Below are the code and all the weights of a small trained network. Each question names an input and a class and asks about switching units off, where a switched-off unit gives its printed mean instead of its output.

import numpy as np


def w(rows, s, z=0):
    codes = np.array(rows[::2]) - 128.0
    scale = np.full(codes.shape[1], s)
    scale[-1] = z or s
    return codes * scale


def f(y):
    return np.maximum(y, 0)


def log_softmax(a):
    a = a - a.max(-1, keepdims=True)
    return a - np.log(np.exp(a).sum(-1, keepdims=True))


def net(x, mask):
    res = np.array(x, float).reshape(1, 2) / 4 @ E
    y = f(res @ A[0][:, :-1].T + A[0][:, -1])
    res = res + np.where(mask, y, B[0][:, -1]) @ B[0][:, :-1]
    return log_softmax(res[-1] @ U[:, :-1].T + U[:, -1])


A, B = {}, {}
E = w([
[129,205,152,254,19,33,165],'x0',
[223,32,165,97,90,43,22],'x1',
],0.0074)
A[0] = w([
[132,66,87,69,195,173,87,118],'n0',
[148,109,145,106,128,88,115,199],'n1',
[209,97,151,121,83,103,58,125],'n2',
[116,57,136,130,82,112,90,96],'n3',
[110,136,158,170,83,140,104,237],'n4',
[144,112,152,117,121,124,161,248],'n5',
[149,173,131,209,46,99,118,94],'n6',
[169,54,137,131,110,88,117,87],'n7',
[154,103,160,113,119,82,105,113],'n8',
[147,127,118,83,103,81,130,137],'n9',
[49,201,85,187,150,189,193,100],'n10',
[114,210,160,164,34,63,125,81],'n11',
[151,148,150,207,59,55,156,119],'n12',
[195,113,165,124,133,83,79,81],'n13',
[12,192,84,100,161,163,196,97],'n14',
[135,98,117,73,213,153,104,92],'n15',
],0.011,0.012)
B[0] = w([
[168,54,228,99,77,200,132,221],'n0',
[27,94,100,140,129,112,135,198],'n1',
[100,165,146,193,108,88,91,195],'n2',
[147,170,105,182,132,69,51,154],'n3',
[32,81,124,97,109,148,194,234],'n4',
[22,110,88,108,84,137,182,246],'n5',
[213,61,155,93,131,197,121,197],'n6',
[164,168,136,218,124,83,46,161],'n7',
[121,133,146,168,125,84,68,161],'n8',
[106,128,129,133,122,108,99,155],'n9',
[126,128,155,188,145,49,6,242],'n10',
[226,89,174,126,97,153,149,201],'n11',
[201,69,138,116,81,218,153,215],'n12',
[156,186,168,200,143,84,45,163],'n13',
[142,129,196,185,115,58,52,236],'n14',
[254,69,175,94,54,183,164,193],'n15',
],0.0091,0.012)
U = w([
[209,94,166,117,100,196,129,110],'0',
[119,145,156,180,124,17,58,93],'1',
[3,116,124,111,116,133,172,254],'2',
[144,146,107,118,140,121,133,103],'3',
[149,161,110,109,128,141,143,98],'4',
[145,160,131,117,146,100,155,100],'5',
[129,157,115,138,155,118,130,103],'6',
],0.018,0.0088)

Each question gives the input, the list of numbers given to net, and the class t.
The units are the neurons (one row each of A and B). Each row of codes is followed by its name. A weight is (code - 128) times the scale printed after its matrix; where a second scale follows, it is the last column's (A, B and U).
mask holds one flag per neuron, in row order. A switched-off neuron (its flag False) gives its mean, the last column of its row in B, instead of its output. The means were averaged over made-up inputs and are rounded, as every weight is.
A unit's drop is (log p(t) with every unit on - log p(t) with that unit switched off) / (log p(t) with every unit on - log p(t) with every unit switched off).
The circuit of an input: a set's keep is (log p(t) with only the set's units on - log p(t) with every unit switched off) / (log p(t) with every unit on - log p(t) with every unit switched off). Starting from the 12 units with the biggest drops (on a tie, the unit counted first), units are removed one at a time, each time the one whose removal leaves the highest keep (on an exact tie, the one counted first), for as long as the keep stays at least 0.8.
units of the circuit, in order: the units of the circuit, biggest drop first
most important unit: the unit with the biggest drop
top k neurons: the k neurons with the biggest drops, biggest first
drop of u: that unit's drop, to one decimal
input [8,6], class 0: most important unit : n12
input [4,3], class 0: top 4 neurons : (n12; n6; n11; n10)
input [3,-2], class 2: top 2 neurons : (n15; n0)
input [-7,-8], class 1: top 3 neurons : (n14; n10; n12)
input [8,8], class 0: top 4 neurons : (n12; n6; n11; n10)
input [-2,3], class 2: top 2 neurons : (n10; n14)
input [-2,-4], class 1: top 2 neurons : (n14; n10)
input [3,-3], class 2: top 3 neurons : (n15; n0; n4)
input [-3,-3], class 2: top 3 neurons : (n12; n11; n6)
input [3,3], class 2: top 4 neurons : (n10; n15; n14; n0)
input [6,-5], class 0: top 3 neurons : (n12; n6; n11)
input [0,-5], class 1: top 2 neurons : (n10; n14)
input [4,-8], class 1: drop of n10 : 0.1
input [1,-5], class 1: units of the circuit, in order : (n10)
input [4,-7], class 1: drop of n10 : 0.8
input [-3,-8], class 1: drop of n6 : 0.0
